Below is a small trained network, with its code and all its weights. Each question gives an input and a class and asks what happens when units are switched off, that is, made to give their printed mean instead of their output.

import numpy as np


def w(rows, s, z=0):
    codes = np.array(rows[::2]) - 128.0
    scale = np.full(codes.shape[1], s)
    scale[-1] = z or s
    return codes * scale


def f(y):
    return y / 2 * (1 + np.tanh(0.7978845608 * (y + 0.044715 * y**3)))


def log_softmax(a):
    a = a - a.max(-1, keepdims=True)
    return a - np.log(np.exp(a).sum(-1, keepdims=True))


def net(x, mask):
    res = np.array(x, float).reshape(1, 5) / 4 @ E
    y = f(res @ A[0][:, :-1].T + A[0][:, -1])
    res = res + np.where(mask, y, B[0][:, -1]) @ B[0][:, :-1]
    return log_softmax(res[-1] @ U[:, :-1].T + U[:, -1])


A, B = {}, {}
E = w([
[114,173,143,228,79,108,81,77],'x0',
[135,93,143,224,179,64,215,186],'x1',
[228,210,135,150,101,145,115,91],'x2',
[190,86,66,150,213,188,52,150],'x3',
[146,54,3,130,105,108,175,41],'x4',
],0.0053)
A[0] = w([
[162,199,163,165,94,141,45,100,162],'n0',
[157,116,97,172,127,114,194,128,252],'n1',
[175,102,116,125,235,155,42,184,171],'n2',
[100,95,117,33,136,119,190,141,228],'n3',
[138,125,140,162,122,125,150,133,200],'n4',
[103,87,37,139,103,130,116,69,170],'n5',
[110,106,50,158,88,133,94,58,178],'n6',
[152,135,130,187,132,112,149,126,177],'n7',
[51,148,209,161,108,114,148,160,202],'n8',
[115,111,84,131,119,124,118,103,193],'n9',
[153,161,118,97,103,133,98,99,228],'n10',
[178,148,137,251,120,110,213,119,134],'n11',
[85,35,97,123,195,114,177,175,129],'n12',
[177,139,129,135,178,153,58,154,237],'n13',
[62,180,221,165,89,121,100,138,190],'n14',
[141,144,136,27,103,128,179,115,114],'n15',
[165,177,141,47,85,138,93,105,216],'n16',
[119,103,98,131,122,125,120,112,201],'n17',
],0.011,0.0019)
B[0] = w([
[120,199,95,222,97,162,40,148,228],'n0',
[118,136,122,113,197,101,184,47,190],'n1',
[153,98,59,55,249,163,76,192,254],'n2',
[114,90,95,144,73,204,238,176,198],'n3',
[140,140,119,130,142,100,143,127,150],'n4',
[123,2,132,147,99,81,100,92,207],'n5',
[138,32,124,119,106,91,65,55,206],'n6',
[160,149,80,133,126,88,154,131,165],'n7',
[108,119,254,89,146,73,148,159,205],'n8',
[129,79,133,139,118,113,117,119,159],'n9',
[101,148,121,114,94,167,94,88,180],'n10',
[200,214,64,141,143,22,201,94,219],'n11',
[75,138,157,245,212,215,160,102,216],'n12',
[142,150,85,65,166,143,58,141,220],'n13',
[124,148,247,140,101,89,80,221,222],'n14',
[147,113,91,73,37,150,203,154,168],'n15',
[90,196,136,90,74,211,119,47,209],'n16',
[131,89,135,143,128,121,125,121,153],'n17',
],0.021,0.0068)
U = w([
[108,119,94,57,24,187,202,150,75],'0',
[203,184,79,128,169,38,211,75,138],'1',
[133,2,103,137,94,74,88,69,161],'2',
[191,193,113,196,115,60,104,182,7],'3',
[91,209,107,164,71,188,46,89,140],'4',
[89,142,247,103,111,64,119,217,191],'5',
[168,117,52,32,219,162,63,196,182],'6',
[55,102,115,242,178,204,178,154,104],'7',
],0.005,0.0011)

Each question gives the input, the list of numbers given to net, and the class t.
The units are the neurons (one row each of A and B). Each row of codes is followed by its name. A weight is (code - 128) times the scale printed after its matrix; where a second scale follows, it is the last column's (A, B and U).
mask holds one flag per neuron, in row order. A switched-off neuron (its flag False) gives its mean, the last column of its row in B, instead of its output. The means were averaged over made-up inputs and are rounded, as every weight is.
A unit's drop is (log p(t) with every unit on - log p(t) with that unit switched off) / (log p(t) with every unit on - log p(t) with every unit switched off).
The circuit of an input: a set's keep is (log p(t) with only the set's units on - log p(t) with every unit switched off) / (log p(t) with every unit on - log p(t) with every unit switched off). Starting from the 12 units with the biggest drops (on a tie, the unit counted first), units are removed one at a time, each time the one whose removal leaves the highest keep (on an exact tie, the one counted first), for as long as the keep stays at least 0.8.
units of the circuit, in order: the units of the circuit, biggest drop first
most important unit: the unit with the biggest drop
top k neurons: the k neurons with the biggest drops, biggest first
drop when u is switched off: that unit's drop, to one decimal
input [-6,6,0,1,-3], class 7: most important unit -> n12
input [-2,-5,0,3,3], class 2: units of the circuit, in order -> (n5; n6)
input [-4,-7,-7,0,-7], class 0: units of the circuit, in order -> (n3; n15)
input [-7,-4,5,3,8], class 2: top 2 neurons -> (n5; n6)
input [-3,-8,5,4,-5], class 4: top 2 neurons -> (n16; n0)
input [1,2,-1,0,0], class 1: units of the circuit, in order -> (n14; n0; n2; n5)
input [-1,4,2,-4,8], class 1: top 2 neurons -> (n11; n1)
input [4,7,6,-4,-5], class 3: units of the circuit, in order -> (n11; n14)
input [7,3,0,1,-3], class 3: top 2 neurons -> (n11; n0)
input [0,0,7,-6,-7], class 5: top 2 neurons -> (n14; n8)
input [7,3,6,-2,2], class 1: top 2 neurons -> (n11; n1)
input [8,4,2,8,-1], class 6: top 2 neurons -> (n2; n13)
input [-4,2,-7,-8,0], class 7: top 2 neurons -> (n12; n3)
input [6,-4,0,0,3], class 2: units of the circuit, in order -> (n6)
input [7,2,7,-2,-1], class 3: top 3 neurons -> (n0; n11; n14)
input [5,-8,-2,0,2], class 2: top 4 neurons -> (n6; n5; n12; n9)
input [-2,-6,-4,-5,7], class 2: top 3 neurons -> (n5; n6; n9)
input [-2,-4,-1,-5,-5], class 5: drop when n11 is switched off -> 0.0
input [-3,4,4,-1,-8], class 5: drop when n8 is switched off -> 0.1
input [6,6,-3,-4,5], class 1: units of the circuit, in order -> (n11)
input [8,-5,1,-8,6], class 2: drop when n5 is switched off -> 0.3
